cols: Y N M L Q S Z
Z_428: [-6.71 -3.62 -0.35 -5.24 -2.87 -0.96 -8.11]
Z_427: [-0.53 -0.52 -0.36  3.69  3.08 -0.81  3.68]
Z_267: [-4.27 -2.38 -0.16 -3.27 -3.97 -1.22 -8.26]
gone Z_427: [ 3.69 -0.52 -0.81  3.08 -0.53 -0.36] -> [3.68]
step +1: [-0.53] -> [-0.52]
succ: [-3.27] -> [-3.97]
gone Z_427: [-0.53 -0.81  3.69 -0.36  3.68  3.08] -> [-0.52]

cols: E C X A
Z_336: [ 0.41  3.26  2.24 -4.41]
Z_330: [ 1.33  5.30  2.80 -3.73]
Z_977: [-2.66 -1.71  3.10 -5.24]
Z_874: [ 4.49 -6.59  3.40 -7.39]
Z_173: [ 2.50  3.36 -0.07 -6.68]
Z_745: [ 1.77  2.69  0.42 -6.32]
Z_524: [ 3.85 -1.12 -0.33 -5.61]
Z_95: [ 3.34  1.96 -2.43 -5.04]
Z_995: [ 4.49 -6.59 -0.50 -5.57]
Z_629: [-1.80 -0.47  2.74 -5.62]
Z_474: [ 1.36  2.68  0.55 -6.42]
step +1: [1.36 2.68] -> [1.37 2.69]
step +1: [-1.71] -> [-1.70]
down: [ 0.42 -0.33 -2.43] -> X
down: [ 3.26  5.30 -1.71 -6.59  3.36  2.69 -1.12  1.96 -6.59] -> C

cols: K J U H F D P
Z_951: [-1.34 -2.30  6.40  2.07  1.64 -7.09  0.92]
Z_426: [-4.28  1.33  7.15  8.69 -1.45 -5.08 -4.74]
Z_773: [ 1.64 -7.08  2.78  2.44 -0.22 -3.72 -1.09]
Z_550: [-1.40 -1.88  5.60  1.39  1.75 -6.22  0.56]
Z_204: [-0.20 -0.62  0.73 -0.46  0.53 -3.25  0.38]
Z_762: [ 2.07 -0.21  6.40 -1.34  2.00 -4.15  0.97]
step +1: [-1.34  2.00 -4.15] -> [-1.33  2.01 -4.14]
down: [-5.08 -3.72] -> D
down: [0.56 0.38] -> P
then: [-1.34 -2.30  6.40  2.07] -> [1.64]
then: [ 1.64 -7.09] -> [0.92]
succ: [-0.22] -> [-3.72]
gone Z_951: [ 1.64 -1.34  6.40  2.07  0.92 -2.30] -> [-7.09]

cols: Ramit Tof futo Git leg Kul tiseb sizo tet
Z_924: [ 3.98  0.26  6.04 -0.17  4.96  0.86  3.59 -2.57  1.74]
Z_89: [-5.45  2.56 -3.23 -1.79 -2.57  0.12  3.59  0.86  0.13]
Z_482: [ 0.13 -0.41  5.54  0.37  8.67  1.51  1.51 -0.38  0.22]
Z_216: [ 4.79 -0.06 -2.88 -0.04 -5.45  2.58  2.81 -2.26 -1.18]
then: [-3.23 -1.79 -2.57  0.12  3.59  0.86] -> [0.13]
down: [0.86 0.12 1.51] -> Kul
step +1: [-5.45  2.56 -3.23] -> [-5.44  2.57 -3.22]
then: [-2.57  0.12  3.59  0.86] -> [0.13]
then: [-5.45  2.58] -> [2.81]
succ: [3.98] -> [0.26]

cols: zukud putud Kuze gapib Niv lod guri
Z_319: [-2.95  0.89 -8.26  0.92 -2.94 -2.96 -0.12]
Z_890: [-3.66  3.23 -2.22  0.92 -3.14 -2.96 -0.34]
Z_970: [-3.02  3.23 -4.32  0.92  2.18 -2.96 -3.38]
Z_2: [ 1.41 -3.66  1.58  0.92  3.23 -2.42  0.14]
Z_212: [ 0.04  1.02 -1.26  0.92  1.58  0.69 -1.65]
Z_753: [-3.66  3.23  1.41  0.92  1.58 -3.00 -1.65]
gone Z_319: [-2.94  0.89 -0.12 -8.26  0.92 -2.95] -> [-2.96]
then: [-3.66  3.23  1.41  0.92  1.58] -> [-3.00]
then: [0.92 2.18] -> [-2.96]

cols: B V W R
Z_492: [ 3.88 -0.28  0.15  1.58]
Z_254: [ 8.45  1.59  3.97 -8.30]
Z_622: [ 3.67 -0.13 -0.47 -1.99]
Z_658: [-7.75  2.20 -3.88  8.73]
succ: [1.59] -> [3.97]
down: [ 0.15  3.97 -0.47] -> W

cols: Tesa tudi notak Mufe Podan gokop moreg
Z_152: [-0.01  0.07  0.82 -0.08 -0.57 -3.09 -0.22]
Z_949: [ 1.09  0.05 -0.51 -0.12 -3.93 -3.92  1.32]
Z_81: [ 1.32  0.44  0.77 -2.66  0.34 -6.45  0.57]
Z_275: [-2.56 -6.45  0.77  0.44  0.34 -2.66  0.88]
Z_123: [ 1.55 -0.33 -0.17 -1.13 -0.17 -7.70 -0.53]
Z_802: [ 0.06  0.05 -1.71  1.45 -0.10  3.31 -0.17]
down: [1.55 0.06] -> Tesa
then: [0.07 0.82] -> [-0.08]
then: [ 0.44  0.77 -2.66  0.34 -6.45] -> [0.57]
gone Z_949: [-0.12  0.05  1.09 -3.93 -0.51  1.32] -> [-3.92]
then: [ 0.06  0.05 -1.71] -> [1.45]
step -1: [-0.17] -> [-0.18]

cols: Mapu dus musu Pemav Degu ris Vil nelil
Z_460: [-3.25  2.64 -1.67 -1.27  1.49 -0.98  8.04  2.93]
Z_670: [-3.25  2.64 -5.43 -1.27  1.49 -1.68 -6.61  7.76]
Z_269: [ 3.56 -6.16 -2.91  1.65  0.42 -1.79 -6.66  6.91]
succ: [-1.68] -> [-6.61]
down: [-1.27 -1.27] -> Pemav
step +1: [0.42] -> [0.43]
step -1: [ 2.64 -5.43 -1.27] -> [ 2.63 -5.44 -1.28]
down: [2.93 7.76] -> nelil

cols: tum rogo kud mifav Vetad Lakar Pado kisog
Z_692: [-2.61  7.33  0.65  7.22 -5.00  0.43 -3.30  1.44]
Z_652: [ 3.35 -1.56  6.70  0.59 -4.35  3.08  6.11 -0.08]
Z_870: [ 2.95 -0.10  2.82  2.12  5.02  1.34  0.90 -5.28]
Z_805: [ 7.73 -0.69  3.79  4.31  6.16  1.65  2.66  5.22]
Z_219: [ 1.80 -5.43  3.46 -2.39 -6.67  7.31 -5.55 -0.04]
Z_133: [-4.79 -2.18  2.78  3.79 -3.21  1.43 -0.59 -7.60]
Z_644: [ 3.72  1.74  6.18 -5.32 -0.56 -4.97 -5.92  4.34]
Z_44: [ 4.52  0.66 -6.56  5.47  4.56  7.63 -7.34  6.98]
Z_768: [ 7.72  4.53 -5.35  0.18 -4.37  4.60 -6.93 -6.23]
Z_918: [-6.30  2.78 -0.49  5.75  5.04 -0.15 -7.58  6.06]
Z_526: [ 3.57 -3.95 -0.29 -3.21  3.79 -3.01  7.05  7.24]
succ: [4.52] -> [0.66]
then: [ 3.79 -3.21] -> [1.43]
then: [ 1.80 -5.43] -> [3.46]

cols: Fulu pur radas garo modiv muz tuka por roluk
Z_661: [ 2.66  1.09  1.57  0.16  1.34 -3.62 -3.61  3.01 -2.05]
Z_561: [-5.88 -0.59  2.78 -1.44  4.90  2.76  2.23  0.39 -0.59]
Z_266: [-2.05  0.26  5.06 -0.01  7.82  3.54  3.22 -1.44 -0.43]
Z_785: [ 6.35  0.00  0.28  0.27 -0.85 -3.52 -3.06  1.62 -0.86]
gone Z_785: [ 0.28 -3.06 -3.52  0.27 -0.86  0.00  6.35  1.62] -> [-0.85]
gone Z_785: [ 6.35  0.27  0.00 -3.06 -3.52 -0.85  0.28  1.62] -> [-0.86]
down: [ 0.39 -1.44] -> por
then: [-0.59  2.78 -1.44  4.90  2.76  2.23] -> [0.39]
succ: [0.28] -> [0.27]
down: [4.90 7.82] -> modiv
succ: [4.90] -> [2.76]

cols: Kadur suk rulig Rad tol
Z_500: [-1.86 -1.31 -0.95  0.63  8.43]
Z_296: [-4.48 -6.73 -1.15 -4.91 -1.32]
Z_647: [ 4.07  6.67 -0.06  4.68  1.26]
Z_887: [-0.02  1.08  4.34  5.45  5.61]
Z_930: [-0.39  0.58  1.25  3.66  8.19]
Z_946: [-4.56 -6.44  0.67 -4.91  1.85]
Z_69: [-1.90 -3.19  0.29 -2.95 -3.97]
Z_467: [-4.70 -7.03 -1.22 -6.11 -1.21]
Z_163: [-5.50 -7.63 -0.82 -5.21  0.68]
Z_968: [5.15 7.65 0.21 4.89 0.87]
Z_229: [-4.74 -6.69  0.87 -3.22  0.25]
down: [ 0.29 -1.22] -> rulig
succ: [-3.22] -> [0.25]
then: [-0.82 -5.21] -> [0.68]
succ: [-6.44] -> [0.67]
gone Z_467: [-7.03 -4.70 -6.11 -1.22] -> [-1.21]
down: [ 1.08  0.58 -6.44 -3.19 -7.03 -7.63] -> suk
step -1: [5.45] -> [5.44]

cols: fuvot biko povoz vig koseg vila Lomu
Z_621: [ 6.65 -7.38 -6.98 -6.77  4.05  4.18  5.47]
Z_602: [ 3.62 -1.98 -3.92 -0.65 -0.66  1.27  6.51]
Z_225: [ 3.67 -6.06  4.86  6.22  5.30 -0.46  3.83]
Z_187: [ 1.40 -2.43 -7.13 -6.46  1.36  4.21  6.05]
Z_664: [-5.75  4.57 -2.15  2.82 -1.90 -4.59 -3.10]
Z_75: [-4.55  2.64  3.11 -1.47 -8.34  0.41 -3.65]
step -1: [4.18] -> [4.17]
gone Z_602: [ 6.51 -3.92 -1.98 -0.66  3.62  1.27] -> [-0.65]

cols: leze rerip buzi mize befon godu Sisak miv Gorid Nati
Z_462: [ 2.17 -4.46 -1.63 -0.07  2.08  5.34 -2.48  2.45  3.38 -0.16]
Z_182: [-0.91  1.10 -2.56  3.28 -0.41  6.98 -4.55  1.23  1.23 -0.18]
Z_6: [ 1.57 -4.40 -0.63 -5.27  1.42  4.26 -2.54  5.33  5.44  2.62]
Z_61: [ 1.62 -6.31  2.29 -2.30  2.22  4.76 -2.89  5.23  2.36  2.45]
Z_843: [-1.47  0.62 -3.03  2.80 -0.01  5.45 -3.13  3.62  0.88  0.74]
Z_416: [-0.61  0.09 -3.07 -1.76  0.01  4.48 -2.66  5.00  2.76  1.63]
Z_534: [ 0.53 -3.68  0.54  0.09  0.98  5.37 -3.71  3.47  1.53  1.72]
Z_944: [ 1.49 -1.60 -2.89  2.55  0.81  6.89 -3.28  0.79  2.82 -1.73]
Z_863: [ 0.36 -0.67 -0.85  2.34 -0.21  8.09 -5.48  0.37  1.76 -0.46]
Z_377: [-3.11  4.18 -0.21 -0.32 -1.53  7.58 -8.49  0.91  1.06  2.59]
step +1: [-3.28  0.79] -> [-3.27  0.80]
down: [ 0.98  0.81 -0.21 -1.53] -> befon

cols: bavo bur Monu neven febag
Z_624: [-3.75  7.04  6.51 -6.33  2.68]
Z_484: [ 5.40  5.11  5.37  7.42 -3.17]
Z_960: [-5.50 -5.54 -4.34 -4.04  6.34]
then: [ 7.04  6.51 -6.33] -> [2.68]
step -1: [7.04] -> [7.03]

cols: Molad Toko murut Supi Fer dunak Gepof Gilu Kemiv pudiz
Z_347: [-2.53  6.29 -0.98 -1.92 -0.53  2.65  0.01 -5.58 -1.39  2.64]
Z_43: [-4.99  3.17 -4.85 -0.21  1.32  3.18  1.12 -5.58  1.27  5.94]
Z_80: [-3.35  6.29 -4.85 -0.55 -0.16  0.81 -0.55 -5.58 -2.28  2.64]
Z_156: [ 0.75 -9.27  1.60  2.52  2.42  3.21  3.90  3.27  5.70  2.64]
step +1: [-4.99] -> [-4.98]
succ: [-0.21] -> [1.32]
then: [-9.27  1.60  2.52  2.42  3.21] -> [3.90]
gone Z_43: [ 1.27  3.18  1.12 -0.21 -4.85 -4.99  1.32 -5.58  5.94] -> [3.17]

cols: Bogot bam Fos Pama Vudi zonu Vemal movar
Z_797: [-5.92 -3.87 -5.04  6.06 -1.48  6.37  1.13  2.72]
Z_240: [-1.00  1.88  2.56 -6.50  4.69  6.19 -2.21  3.03]
Z_553: [ 3.87  6.07 -4.29 -3.41  0.33  5.25  3.05 -0.45]
Z_464: [ 1.66 -6.48  6.41  4.23 -6.14 -3.48 -0.30  3.62]
Z_50: [ 5.12  5.57  2.89  4.31 -3.68  3.01  0.00  4.60]
Z_925: [ 5.69  6.08 -0.77  5.10 -3.94  4.26  2.53  0.52]
Z_919: [-0.28  6.33  4.40  0.97  3.94  0.68  3.37  3.09]
Z_936: [ 1.21  2.12 -6.56  4.18 -4.98 -5.91 -0.78 -3.94]
then: [-3.41  0.33  5.25  3.05] -> [-0.45]
gone Z_797: [-5.92  1.13 -1.48 -3.87  6.37  2.72 -5.04] -> [6.06]
step +1: [ 2.56 -6.50  4.69] -> [ 2.57 -6.49  4.70]
step -1: [-2.21] -> [-2.22]

cols: gome Zefab Baso zimir
Z_68: [ 4.52 -6.23 -6.81 -2.81]
Z_555: [ 6.25  0.31  5.64 -0.97]
Z_407: [-0.37 -1.12 -0.75 -2.41]
Z_309: [ 4.30 -2.67  3.81  0.49]
Z_804: [-0.37 -1.74 -0.75 -2.41]
Z_501: [-3.27  4.49  4.48 -4.44]
gone Z_501: [-3.27 -4.44  4.49] -> [4.48]
down: [-6.81  5.64 -0.75  3.81] -> Baso
down: [-6.81  5.64 -0.75  3.81 -0.75] -> Baso
then: [-2.67  3.81] -> [0.49]
gone Z_407: [-2.41 -1.12 -0.75] -> [-0.37]

cols: zato Liteg bizi lefun
Z_425: [ 2.04 -3.88 -1.76  0.49]
Z_198: [-1.15 -3.87 -3.48  0.78]
Z_260: [-0.40 -1.63  1.18 -4.46]
Z_115: [ 5.95  6.99  2.49 -0.04]
Z_998: [-3.64 -7.19  1.65 -0.01]
Z_408: [ 2.07 -4.74  2.44 -0.59]
Z_916: [-3.28 -3.87 -3.48  0.78]
Z_932: [-0.40 -1.63  0.45  0.13]
Z_103: [ 0.95  0.86 -0.19 -4.41]
Z_369: [ 0.92 -4.16 -3.25  1.62]
succ: [-7.19] -> [1.65]
gone Z_998: [ 1.65 -3.64 -7.19] -> [-0.01]

cols: Tabin Fudi bevo Muno mesan Nune
Z_285: [ 0.33 -3.35  3.30 -0.48 -1.58  0.14]
Z_618: [ 2.05 -6.39  3.30  0.86 -3.49  2.63]
Z_565: [ 0.34  2.28  2.05 -0.40  4.72  1.85]
Z_292: [ 6.19 -6.39  3.30  0.86 -7.54  2.74]
Z_231: [ 0.34  0.33  3.49  0.86 -1.58  1.85]
Z_363: [ 8.96 -6.39  3.30  1.53 -8.49  3.27]
then: [0.34 0.33] -> [3.49]
gone Z_231: [ 1.85 -1.58  3.49  0.86  0.33] -> [0.34]
step +1: [ 2.05 -6.39  3.30  0.86] -> [ 2.06 -6.38  3.31  0.87]
step -1: [ 0.33 -3.35  3.30] -> [ 0.32 -3.36  3.29]
step -1: [0.34 0.33 3.49] -> [0.33 0.32 3.48]
gone Z_285: [ 0.14 -0.48  0.33  3.30 -1.58] -> [-3.35]

cols: vazo vezo Mit kovob rimu
Z_83: [ 8.38  6.82  5.88 -5.47 -7.45]
Z_54: [-6.84 -7.48 -4.78  6.04  2.44]
Z_978: [-6.84 -7.49 -4.78  6.04 -0.99]
Z_445: [ 7.29  6.04 -7.49 -4.78 -7.18]
step -1: [ 6.04 -7.49 -4.78] -> [ 6.03 -7.50 -4.79]
then: [-7.49 -4.78  6.04] -> [-0.99]
down: [6.04 6.04] -> kovob
succ: [8.38] -> [6.82]

cols: fofat negep Padug zilu Guva kaz Navi megav
Z_732: [-6.86  4.38 -3.32  5.38  3.75 -1.52 -6.45 -6.81]
Z_433: [ 4.51 -3.49  7.05 -9.08 -2.98  5.35  4.41  4.00]
Z_974: [-6.99 -3.46 -2.18  4.19  4.22 -0.34 -6.62 -7.16]
Z_776: [ 4.56 -3.55  7.16 -9.22 -3.00  5.40  4.46  4.03]
Z_505: [ 4.42 -3.44  7.03 -9.02 -2.90  5.35  4.33  3.91]
Z_598: [-6.99  4.20 -2.18  4.19  4.22 -0.34 -6.62 -7.16]
Z_398: [-6.99  4.20 -2.18  4.19 -2.97 -0.34 -6.65 -7.16]
Z_325: [-6.99  4.20 -2.18  4.19  4.22  4.21 -6.65 -7.16]
succ: [7.03] -> [-9.02]
asked: [-6.99  4.20 -2.18  4.19  4.22 -0.34 -6.62 -7.16] -> Z_598
gone Z_776: [ 7.16  4.03  4.46  5.40 -3.55 -3.00  4.56] -> [-9.22]
down: [-0.34 -0.34] -> kaz
step -1: [-2.18  4.19  4.22 -0.34] -> [-2.19  4.18  4.21 -0.35]
succ: [-6.45] -> [-6.81]
gone Z_598: [ 4.20 -0.34 -7.16  4.22  4.19 -6.62 -6.99] -> [-2.18]

cols: kinap Luf legu pazor
Z_207: [ 5.28 -1.09  7.30 -1.10]
Z_150: [ 1.54 -1.43  0.48 -0.32]
Z_849: [ 4.85 -3.75  1.27 -0.87]
Z_917: [ 4.43  7.29 -2.16  1.35]
Z_935: [ 0.78 -0.55  0.38 -0.16]
Z_468: [-8.72  7.29 -2.16  1.35]
Z_691: [-3.35  2.65 -0.75  0.62]
Z_386: [-6.30  5.32 -1.66  0.93]
succ: [0.78] -> [-0.55]
gone Z_935: [-0.16  0.78 -0.55] -> [0.38]
gone Z_207: [ 7.30 -1.09  5.28] -> [-1.10]
down: [-1.43 -3.75  7.29 -0.55  7.29  2.65  5.32] -> Luf

cols: kasu Pom zifut geba Fata
Z_883: [ 1.11 -1.11  0.21  4.08  0.71]
Z_633: [ 1.11  0.20  0.21  4.08 -3.18]
Z_72: [ 5.16 -5.16 -2.81 -7.38  2.44]
down: [0.21 0.21] -> zifut
then: [1.11 0.20] -> [0.21]
gone Z_883: [ 0.71 -1.11  4.08  0.21] -> [1.11]
gone Z_633: [-3.18  0.20  4.08  1.11] -> [0.21]

cols: bez Lufav ter vek Zun Tafe
Z_281: [ 3.87 -5.19 -2.77  4.18  2.45 -6.23]
Z_832: [-3.02 -6.69  2.68 -4.12 -4.71 -6.63]
Z_638: [ 0.16 -7.05 -7.45 -4.65  5.21 -0.24]
Z_252: [ 3.87 -5.19 -2.77  4.18 -0.16 -6.00]
Z_26: [ 1.35 -2.30 -5.86  1.25  4.56 -3.08]
Z_568: [ 4.48  5.13 -2.90 -6.33 -0.56 -6.28]
Z_274: [-3.05  5.51  0.94  4.06 -1.62 -0.40]
Z_332: [ 6.70  2.34  5.44  4.24 -3.62  7.02]
Z_663: [-5.19 -2.77 -5.20 -5.68 -7.74 -2.26]
gone Z_663: [-5.20 -2.26 -2.77 -5.68 -7.74] -> [-5.19]
asked: [ 3.87 -5.19 -2.77  4.18  2.45 -6.23] -> Z_281
gone Z_638: [-7.45 -7.05  0.16 -4.65 -0.24] -> [5.21]

cols: reka gataf nat Ledof zabo Pas Tud vip
Z_316: [ 2.76 -3.76 -8.80 -8.80 -3.00 -8.52 -4.69 -8.05]
Z_847: [ 3.33 -4.48  7.25 -3.41  7.67  8.82  6.12 -6.96]
Z_725: [-8.71  8.75  7.25 -3.41  8.82  7.67  8.76 -6.38]
Z_117: [-6.67  8.15  8.84  8.16  6.50  8.48  8.53  6.11]
then: [ 7.25 -3.41  8.82  7.67] -> [8.76]
succ: [8.75] -> [7.25]
down: [-3.76 -4.48  8.75] -> gataf
down: [-8.52  8.82] -> Pas
step -1: [-3.76 -8.80] -> [-3.77 -8.81]
down: [-3.41 -3.41] -> Ledof
succ: [-8.71] -> [8.75]

cols: raz Voze zeg Vedus
Z_321: [-1.76 -6.28  6.07 -6.30]
Z_522: [ 1.10 -3.19 -5.67 -5.48]
Z_159: [ 6.88 -4.35  7.36 -4.57]
Z_997: [-4.57 -7.89  7.58  6.02]
Z_979: [-7.75 -4.57 -7.87 -7.54]
Z_27: [3.37 5.42 6.88 0.08]
Z_866: [-4.56 -4.83 -0.49 -2.05]
then: [-4.57 -7.87] -> [-7.54]
step +1: [-4.56] -> [-4.55]
down: [-7.89 -4.57] -> Voze
down: [-4.35 -7.89] -> Voze
down: [-4.57 -7.75] -> raz
step +1: [-4.57 -7.87] -> [-4.56 -7.86]
down: [-4.57  6.02] -> Vedus

cols: vuki zufov poneg saseb Geris Zem Raba vegim zag boreb
Z_586: [ 7.48 -5.43 -0.39 -5.03 -5.96  0.37  3.40 -1.53  1.38 -2.89]
Z_77: [ 4.73  4.50 -3.70  4.84  0.48 -4.41 -2.90 -4.42 -4.69  2.52]
Z_980: [-2.09  2.99  3.49  5.17  2.11  5.81  4.91  7.61  5.74 -4.41]
Z_290: [-2.40  7.23 -2.75  3.68  6.32  3.30 -0.92  4.87  0.66 -5.11]
Z_669: [ 4.73  4.50 -3.70  4.84  0.48 -4.41 -2.90 -0.73 -4.69  2.52]
Z_896: [ 0.80  4.81 -6.48 -3.31  6.03 -0.33 -5.10 -4.42 -3.69  4.10]
Z_74: [-6.75  1.52  2.17  1.59  3.18 -3.97 -4.48 -4.51 -3.49  6.94]
step +1: [2.17] -> [2.18]
step +1: [ 0.48 -4.41 -2.90 -4.42] -> [ 0.49 -4.40 -2.89 -4.41]
succ: [-5.10] -> [-4.42]
gone Z_77: [-4.42 -2.90  4.84  4.50  0.48 -3.70  2.52 -4.69  4.73] -> [-4.41]
gone Z_77: [-3.70  0.48  4.84 -4.41 -4.69  4.73 -2.90 -4.42  4.50] -> [2.52]
step -1: [0.66] -> [0.65]
step +1: [ 7.23 -2.75  3.68  6.32] -> [ 7.24 -2.74  3.69  6.33]

